Below is a small trained network, with its code and all its weights. Each question gives an input and a class and asks what happens when units are switched off, that is, made to give their printed mean instead of their output.

import numpy as np


def w(rows, s, z=0):
    codes = np.array(rows[::2]) - 128.0
    scale = np.full(codes.shape[1], s)
    scale[-1] = z or s
    return codes * scale


def norm(h):
    return h / np.sqrt((h * h).mean(-1, keepdims=True) + 1e-5)


def f(y):
    return y / 2 * (1 + np.tanh(0.7978845608 * (y + 0.044715 * y**3)))


def log_softmax(a):
    a = a - a.max(-1, keepdims=True)
    return a - np.log(np.exp(a).sum(-1, keepdims=True))


def net(x, mask):
    res = np.array(x, float).reshape(1, 2) / 4 @ E
    u = 0
    for l in range(3):
        y = f(norm(res) @ A[l][:, :-1].T + A[l][:, -1])
        res = res + np.where(mask[u : u + 5], y, B[l][:, -1]) @ B[l][:, :-1]
        u += 5
    return log_softmax(norm(res)[-1] @ U[:, :-1].T + U[:, -1])


A, B = {}, {}
E = w([
[178,93,178,59,71,153],'x0',
[93,221,23,58,8,35],'x1',
],0.0012)
A[0] = w([
[138,143,132,16,3,101,193],'0.n1',
[60,169,89,168,153,94,143],'0.n2',
[156,174,154,54,65,115,3],'0.n3',
[64,196,63,171,162,59,79],'0.n4',
[95,132,77,159,165,100,139],'0.n5',
],0.0053,0.0025)
B[0] = w([
[129,252,216,58,73,88,255],'0.n1',
[57,125,72,128,117,108,178],'0.n2',
[183,45,197,169,39,164,151],'0.n3',
[53,101,34,154,136,123,201],'0.n4',
[176,95,143,147,94,178,156],'0.n5',
],0.0043,0.005)
A[1] = w([
[89,46,16,140,249,73,212],'1.n1',
[76,245,134,2,32,32,254],'1.n2',
[155,21,109,127,231,106,109],'1.n3',
[122,49,77,167,243,145,211],'1.n4',
[11,206,60,96,126,31,131],'1.n5',
],0.0043,0.0022)
B[1] = w([
[162,101,215,141,13,173,187],'1.n1',
[140,106,124,97,158,97,255],'1.n2',
[189,123,87,254,215,201,162],'1.n3',
[201,85,186,142,190,186,194],'1.n4',
[38,134,40,139,188,70,186],'1.n5',
],0.0045,0.0068)
A[2] = w([
[11,221,8,126,84,43,78],'2.n1',
[141,243,205,29,16,52,2],'2.n2',
[135,53,55,105,224,171,129],'2.n3',
[227,115,227,18,3,115,48],'2.n4',
[232,167,192,170,169,178,99],'2.n5',
],0.0045,0.0036)
B[2] = w([
[221,147,186,108,191,181,252],'2.n1',
[200,44,186,239,23,229,251],'2.n2',
[88,124,114,180,48,119,170],'2.n3',
[147,245,122,48,43,3,200],'2.n4',
[240,72,228,137,198,160,227],'2.n5',
],0.0046,0.0036)
U = w([
[15,231,9,27,234,9,107],'0',
[224,241,241,21,26,27,178],'1',
[235,21,234,252,230,254,203],'2',
[5,32,11,245,171,201,2],'3',
],0.0056,0.0013)

Each question gives the input, the list of numbers given to net, and the class t.
The units are the neurons (one row each of A and B). Each row of codes is followed by its name. A weight is (code - 128) times the scale printed after its matrix; where a second scale follows, it is the last column's (A, B and U).
mask holds one flag per neuron, layer by layer. A switched-off neuron (its flag False) gives its mean, the last column of its row in B, instead of its output. The means were averaged over made-up inputs and are rounded, as every weight is.
A unit's drop is (log p(t) with every unit on - log p(t) with that unit switched off) / (log p(t) with every unit on - log p(t) with every unit switched off).
The circuit of an input: a set's keep is (log p(t) with only the set's units on - log p(t) with every unit switched off) / (log p(t) with every unit on - log p(t) with every unit switched off). Starting from the 12 units with the biggest drops (on a tie, the unit counted first), units are removed one at a time, each time the one whose removal leaves the highest keep (on an exact tie, the one counted first), for as long as the keep stays at least 0.8.
units of the circuit, in order: the units of the circuit, biggest drop first
top k neurons: the k neurons with the biggest drops, biggest first
k most important neurons of layer l: the k neurons of layer l with the biggest drops, biggest first
drop of u: that unit's drop, to one decimal
input [-3,8], class 0: units of the circuit, in order	(1.n5)
input [0,1], class 1: 2 most important neurons of layer 2	(2.n2; 2.n5)
input [-4,-1], class 3: top 2 neurons	(0.n1; 0.n2)
input [3,-1], class 1: 2 most important neurons of layer 0	(0.n4; 0.n2)
input [-8,-1], class 3: top 2 neurons	(0.n1; 0.n2)
input [-4,3], class 0: 2 most important neurons of layer 1	(1.n5; 1.n3)
input [-2,0], class 3: 2 most important neurons of layer 0	(0.n1; 0.n2)
input [-3,2], class 0: 2 most important neurons of layer 2	(2.n2; 2.n5)
input [6,-3], class 1: top 2 neurons	(1.n5; 0.n4)
input [-4,2], class 3: top 2 neurons	(0.n1; 0.n4)
input [-1,3], class 0: top 2 neurons	(1.n5; 0.n4)
input [-1,4], class 0: 2 most important neurons of layer 1	(1.n5; 1.n1)
input [-2,8], class 0: top 3 neurons	(1.n5; 1.n1; 0.n4)
input [5,-1], class 1: units of the circuit, in order	(2.n4)
input [-3,3], class 0: drop of 2.n2	0.1
input [-2,2], class 0: drop of 2.n2	0.1
input [-3,7], class 0: drop of 1.n5	0.2
input [-2,4], class 0: drop of 1.n5	0.1
